cols: H N Q J V Z
J465: [154 126 129 125 100 140]
J970: [130 153 128 149  78 115]
J888: [126 154 125 129  78 121]
J339: [111 162 131 138  69 115]
J730: [ 98 188 163 143  99 117]
down: [78 78 69] : V
down: [154 130] : H
[130 153 128 149  78] : J970
[162 131] : J339
[126 154 125 129] : J888
[126 129 125 100 140] : J465
[154 125 129  78] : J888

cols: R E X G K B C S P T
J239: [186  92 198 125 147 126  64 149 195 160]
J687: [105 178 112  35 118 178  82 142 167 123]
J839: [189 135 193 226 134 159 209  33  61 119]
J81: [ 71 176 122 162 151 123 132  95 170 148]
has: [149  64 126 147 125] : no
down: [142  33] : S

cols: A Y M U W D F
J974: [104 140 163 191 120 118 108]
J919: [165 155 157 108 126  97 151]
J850: [147 142 103 228 123 155 145]
J646: [155 146 136 150 118 120 108]
down: [104 165] : A
has: [123 228 103 142] : no
[118 120 108] : J646
[155 145] : J850

cols: lapak zagi Lol siv
J413: [ 85 130 114 139]
J798: [ 85 124 114 139]
J250: [ 45  92 154 135]
J459: [ 85 140 114 139]
J786: [ 40  97 143 165]
J458: [196  92 166 131]
has: [114 139] : yes
down: [114 114 154 114] : Lol
[124 114] : J798
down: [135 139 165 131] : siv
down: [139 135 139 165 131] : siv
[140 114 139] : J459
has: [130 114 139] : yes

cols: Sofef Dal dipu Pirus dulu lotul Bep
J417: [186 160  87  37 193 103  86]
J160: [142  87 160  37 157 161 113]
J483: [175 150 209 171  94 207  79]
has: [209 171  94 207  79] : yes
[160  87  37] : J417
has: [161 157  37 160  87] : no

cols: sep lamu fese Rasu gal sifur
J791: [ 92 131 110 115 117 132]
J693: [106 117 105  42 112 103]
J354: [143  82  99 113 110 107]
J546: [ 87 180 150  69  94 140]
J37: [ 86 103 182 110 103 104]
J920: [ 86 103 182 110 162 104]
J114: [128 115 121 110  94 152]
J408: [160 118 109 233 151 133]
J398: [191 139 104 112 164 106]
down: [131 117  82 180] : lamu
down: [ 86  86 128 160 191] : sep
has: [106 118 105  42] : no

cols: Faso Zas tisaf zutog zova farav
J802: [ 98 209  60  44  68 157]
J223: [ 98 163 125 149  25 155]
J797: [125 108  95 153 124 115]
J553: [103 147 184  67 101 145]
J732: [163  98 149  25 125 109]
J378: [123  87 165  63 111  69]
J127: [206 175  77 144  38  95]
[ 98 163 125 149  25] : J223
down: [ 63 144] : zutog
[125 109] : J732
has: [ 98 163] : yes
[108  95 153] : J797
[175  77] : J127
has: [165  63 111  69] : yes

cols: Famud tekub zif zazuf baza vuno
J371: [106 159 158 129 188 126]
J677: [209 108 129 150  98 128]
J950: [106 159 158 129 188 122]
J685: [110 108 129 150  98 128]
has: [108 129 149] : no
has: [107 129 150  98] : no

cols: bufo bukog Kure lod fom
J64: [139 142 121  86 189]
J438: [ 69 121 142  86 187]
J917: [139  44 129 201 105]
down: [142 129] : Kure
has: [142 121] : yes
has: [121 142  86 187] : yes
[121 142  86] : J438

cols: Tatu Tugar lekad nobuz Dupus Nal gukir Lako
J171: [145  83  96 144 146  61 139 101]
J330: [137 102  95 146 152  68 147  49]
J705: [130 194 159 114 120 196 124 124]
has: [139 101] : yes
has: [146 152] : yes
has: [ 95 146] : yes

cols: gobem fima vakib Natav
J827: [158 183 144 129]
J395: [144 198 143 130]
J729: [151 190 144 130]
J574: [142 199 143 130]
J281: [152 189 144 130]
J640: [147 195 144 130]
J824: [138 205 142 130]
J897: [143 198 143 130]
J744: [141 201 143 130]
has: [205 142 130] : yes
has: [143 130] : yes
[138 205 142 130] : J824
[147 195 144 130] : J640

cols: zave fafer lin papeg rila Pufuz fevom nebab Kibit
J199: [ 82 170  90 141 191 125 156 109 156]
J58: [123 106 162 130  96 149 159 122  68]
J518: [ 78 153 168 138 142 155 147 147 155]
J165: [ 82 156 141 191 170 125  90 109 229]
[170  90 141 191 125 156 109] : J199
[191 170] : J165

cols: zosan lidum Rokid zire lepeg bito vatig
J976: [163 128 183 131 115 114 109]
J92: [ 65 173  40 187 143 217 181]
J689: [ 72 200 191 106  75 128 128]
J891: [106 200 191  72  75  46  87]
has: [182 131] : no
[200 191 106  75 128] : J689
[106 200 191  72  75] : J891
[128 183 131 115] : J976
down: [143  75  75] : lepeg

cols: metek goki fodol Muza kire sas
J844: [118 123  71 130 133 212]
J867: [ 86 216 134 134  84  91]
J487: [ 86 230 156  81  66  55]
J382: [169  95 157 100 112 131]
has: [118 123  71] : yes
has: [ 55  66  81 156] : no
down: [ 91  55 131] : sas
down: [ 84  66 112] : kire
[156  81  66] : J487

cols: rekeb vog zinoz basi
J266: [226 116 206 121]
J609: [226 116  56 121]
J823: [184  91 156  22]
J209: [165  36 139  93]
down: [116  91  36] : vog
down: [121  22] : basi
has: [226 116  55 121] : no

cols: dud peze forov bafo sasi Mor Vazo sepig Falo
J486: [149  80  62  86 154 204 186 106  65]
J556: [ 65  30  78 175 162 197  93  38  50]
J416: [180 132  71 152 148  70 170 151  62]
has: [ 65 106] : no
[175 162 197  93] : J556
down: [149  65] : dud
[132  71 152 148  70 170] : J416

cols: gutiv puga Rin Mopa bonit Gek
J754: [213 176  92  78  59  78]
J162: [112  84 218 167 113 144]
J59: [ 89 140  89  77 149 111]
J893: [186 143 101 123  77 133]
J388: [183 172  98 115  59 152]
J591: [195 153  98  74 101  74]
J134: [107  50 143 188 227 204]
J991: [180  75 162  77 174 157]
J262: [145 107 160  66 134 135]
J572: [145 149 139 147  95 137]
J759: [158  51 176 158 215 164]
down: [ 66 147 158] : Mopa
[145 149 139] : J572
down: [ 84 140] : puga

cols: mivi Mipar vop fodiv
J724: [149  81 174 157]
J816: [ 93 116 232 156]
J415: [149  81 131 163]
J595: [ 76 120 174 228]
has: [174 120] : no
down: [149  76] : mivi
has: [120 174] : yes
[149  81 131 163] : J415

cols: Savi Tapo ramoz Devu
J812: [ 99  99 146 159]
J317: [131 152 100  54]
J536: [ 88 108 113 100]
J268: [135 108  63 152]
J587: [ 62 152 113 183]
J926: [ 98 101  68  53]
J108: [199 120 124 194]
J377: [ 88 108  97 187]
J895: [103 103  97 182]
J782: [ 99  99 152  63]
J605: [121 137 138 218]
J648: [160 154 116 218]
[ 63 152] : J268
[152 100] : J317

cols: faz fase ridif gadu tud
J815: [ 33 206 182 167 132]
J307: [126  42 142 115  94]
J447: [ 42 126 142 183 140]
has: [ 41 126] : no
[ 42 126 142] : J447

cols: Tepa fam Dako vafar puruf fovef
J965: [123 171 146 160 140 169]
J606: [ 43 150 117 175 127 132]
J871: [119 151 152 157 143 173]
J146: [ 82 146 135 164 138 158]
J899: [105 151 145 159 141 168]
J232: [ 55 147 121 171 129 141]
J95: [ 54 171 111 191 113 122]
J432: [129 151 156 154 142 174]
[121 171] : J232
has: [171 110] : no
down: [132 173 158 168 141 122] : fovef

cols: zenul guva tafu vit tora rabe pubo Kiviv
J4: [223 122 116 158 195  82  94 184]
J362: [137 134 153 129 119 159 123 146]
J366: [233 126 136 159 189 106  88 199]
J172: [159 189 106  91 199 137 116 203]
[159 189 106  88 199] : J366
[159 123] : J362
down: [184 146 199] : Kiviv
down: [195 119] : tora
has: [ 95 184] : no
down: [123  88 116] : pubo
down: [153 136] : tafu

cols: Pofuv Gif Rur pov
J464: [176 172 101 111]
J560: [153  95  69 136]
J998: [ 99 120 206 125]
has: [ 69 136] : yes
down: [176 153] : Pofuv

cols: Danop rubim Nimok fesof Falok lud Ravis vubu
J497: [ 90  43 210 148 119  52 208 147]
J588: [168 210  38 113 133 214  47 147]
J38: [114 197  72  36 192 179  60 132]
J660: [154 109  53 203 133 214  47 147]
J79: [ 90  43 210 148 119  52 208 114]
J675: [ 88  48 199 157 109  53 203 116]
[ 90  43 210 148 119  52 208 114] : J79
down: [109  43] : rubim
[157 109  53 203] : J675
[199 157 109  53] : J675
has: [ 52 208] : yes
has: [89 43] : no
has: [109 157 199] : no

cols: Dap sofi numas ziser pok fik sebo gabo Mav
J257: [112 125 123 105 117 221 122  99 139]
J460: [131 109 131 102 144 165 162 158 137]
J907: [156 136 105  93 166 162 148 149 141]
J433: [109 120  99  88 138 157 178 128 138]
J993: [108  96 159  91 118 161 176 153 141]
J229: [103 128 129 104 125 160 176 135 143]
J951: [121 144 133 111 163 178 152 152 138]
J340: [115 173 119  96 171 157 140 138 172]
J310: [121 144 133 111 163 175 114 158 144]
J599: [ 98 119 149  67 124 155 175 148 157]
has: [115 173] : yes
[115 173 119  96 171 157 140] : J340
has: [ 96 159  91 118] : yes
has: [105 118 221 122  99] : no
down: [131 105  99 159 129] : numas

cols: Tibom Vav mumid div Vepa pazi gon Dol dob Tomog
J120: [115 148 168 114  53  97 146 129 150  78]
J29: [124 100 155 117 192 132 166 144 111 160]
J875: [145 117  98 138 207 154 117 122 114 157]
J988: [106 154  90 132 117 166 192 144 111  72]
J456: [106 154  90 140  80 118  80 137 110 142]
has: [114 122 117] : no
[117 192 132 166 144 111] : J29

